Below is a small trained network, with its code and all its weights. Each question gives an input and a class and asks what happens when units are switched off, that is, made to give their printed mean instead of their output.

import numpy as np


def w(rows, s, z=0):
    codes = np.array(rows[::2]) - 128.0
    scale = np.full(codes.shape[1], s)
    scale[-1] = z or s
    return codes * scale


def f(y):
    return y / 2 * (1 + np.tanh(0.7978845608 * (y + 0.044715 * y**3)))


def log_softmax(a):
    a = a - a.max(-1, keepdims=True)
    return a - np.log(np.exp(a).sum(-1, keepdims=True))


def net(x, mask):
    res = np.array(x, float).reshape(1, 7) / 4 @ E
    y = f(res @ A[0][:, :-1].T + A[0][:, -1])
    res = res + np.where(mask, y, B[0][:, -1]) @ B[0][:, :-1]
    return log_softmax(res[-1] @ U[:, :-1].T + U[:, -1])


A, B = {}, {}
E = w([
[140,129,117,127],'x0',
[108,118,164,127],'x1',
[223,200,2,147],'x2',
[50,225,99,35],'x3',
[129,123,130,123],'x4',
[128,132,131,131],'x5',
[135,29,146,59],'x6',
],0.008)
A[0] = w([
[92,84,203,122,175],'n0',
[97,115,91,30,79],'n1',
[149,173,122,52,66],'n2',
[70,117,44,152,162],'n3',
[108,166,128,78,77],'n4',
[189,84,143,163,44],'n5',
[60,124,175,124,190],'n6',
[103,241,177,50,111],'n7',
[148,75,112,219,62],'n8',
[122,172,159,192,217],'n9',
[167,64,136,211,68],'n10',
[128,117,178,125,74],'n11',
[169,111,29,156,78],'n12',
[33,123,155,170,67],'n13',
[128,141,149,219,181],'n14',
[82,149,164,203,253],'n15',
[246,244,43,148,203],'n16',
[127,135,82,165,221],'n17',
[153,77,129,162,81],'n18',
[156,79,146,90,152],'n19',
[77,212,139,161,248],'n20',
],0.011,0.0028)
B[0] = w([
[145,138,28,126,193],'n0',
[42,135,249,148,163],'n1',
[112,149,180,183,150],'n2',
[123,79,231,92,144],'n3',
[222,174,216,161,147],'n4',
[114,174,180,123,155],'n5',
[119,101,89,200,177],'n6',
[211,153,180,113,184],'n7',
[151,141,194,152,164],'n8',
[110,97,93,114,158],'n9',
[114,196,253,135,173],'n10',
[30,132,139,113,142],'n11',
[95,140,85,141,174],'n12',
[32,151,89,112,159],'n13',
[240,89,193,107,161],'n14',
[53,22,141,140,164],'n15',
[137,134,86,126,246],'n16',
[84,67,104,139,157],'n17',
[58,202,216,159,149],'n18',
[77,139,102,142,155],'n19',
[160,72,141,63,176],'n20',
],0.0051,0.014)
U = w([
[140,167,182,144,2],'0',
[130,60,75,138,232],'1',
[173,2,83,86,172],'2',
[53,114,29,197,92],'3',
],0.0078,0.0026)

Each question gives the input, the list of numbers given to net, and the class t.
The units are the neurons (one row each of A and B). Each row of codes is followed by its name. A weight is (code - 128) times the scale printed after its matrix; where a second scale follows, it is the last column's (A, B and U).
mask holds one flag per neuron, in row order. A switched-off neuron (its flag False) gives its mean, the last column of its row in B, instead of its output. The means were averaged over made-up inputs and are rounded, as every weight is.
A unit's drop is (log p(t) with every unit on - log p(t) with that unit switched off) / (log p(t) with every unit on - log p(t) with every unit switched off).
The circuit of an input: a set's keep is (log p(t) with only the set's units on - log p(t) with every unit switched off) / (log p(t) with every unit on - log p(t) with every unit switched off). Starting from the 12 units with the biggest drops (on a tie, the unit counted first), units are removed one at a time, each time the one whose removal leaves the highest keep (on an exact tie, the one counted first), for as long as the keep stays at least 0.8.
units of the circuit, in order: the units of the circuit, biggest drop first
unit that matters most: the unit with the biggest drop
top k neurons: the k neurons with the biggest drops, biggest first
drop of u: that unit's drop, to one decimal
input [7,-7,6,3,7,8,-4], class 2: top neuron => [n20]
input [3,-4,-1,-8,0,4,-4], class 0: units of the circuit, in order => [n10, n8]
input [-1,-4,6,-7,-7,0,2], class 0: units of the circuit, in order => [n10, n18]
input [-5,5,3,-6,3,3,7], class 0: units of the circuit, in order => [n10, n18, n5]
input [5,5,4,-8,-7,0,4], class 0: units of the circuit, in order => [n10, n18]
input [-7,-5,-8,5,4,-8,-8], class 2: top 2 neurons => [n20, n7]
input [0,-3,3,-6,-4,6,5], class 0: units of the circuit, in order => [n10, n18, n5]
input [-5,4,4,-8,2,-5,-6], class 0: top 2 neurons => [n10, n8]
input [0,8,-5,-6,-7,-5,5], class 0: top 3 neurons => [n10, n18, n5]
input [3,-4,-1,2,8,-8,-3], class 2: top 2 neurons => [n10, n18]
input [1,-1,7,-7,7,0,6], class 0: drop of n18 => 0.2
input [-2,0,-8,-1,-3,-6,-2], class 3: drop of n0 => 0.1
input [6,-6,4,8,-8,5,1], class 0: drop of n1 => 0.2
input [-4,2,2,8,8,6,6], class 0: drop of n4 => 0.1
input [-3,-3,0,-3,-8,-5,-6], class 2: unit that matters most => n14
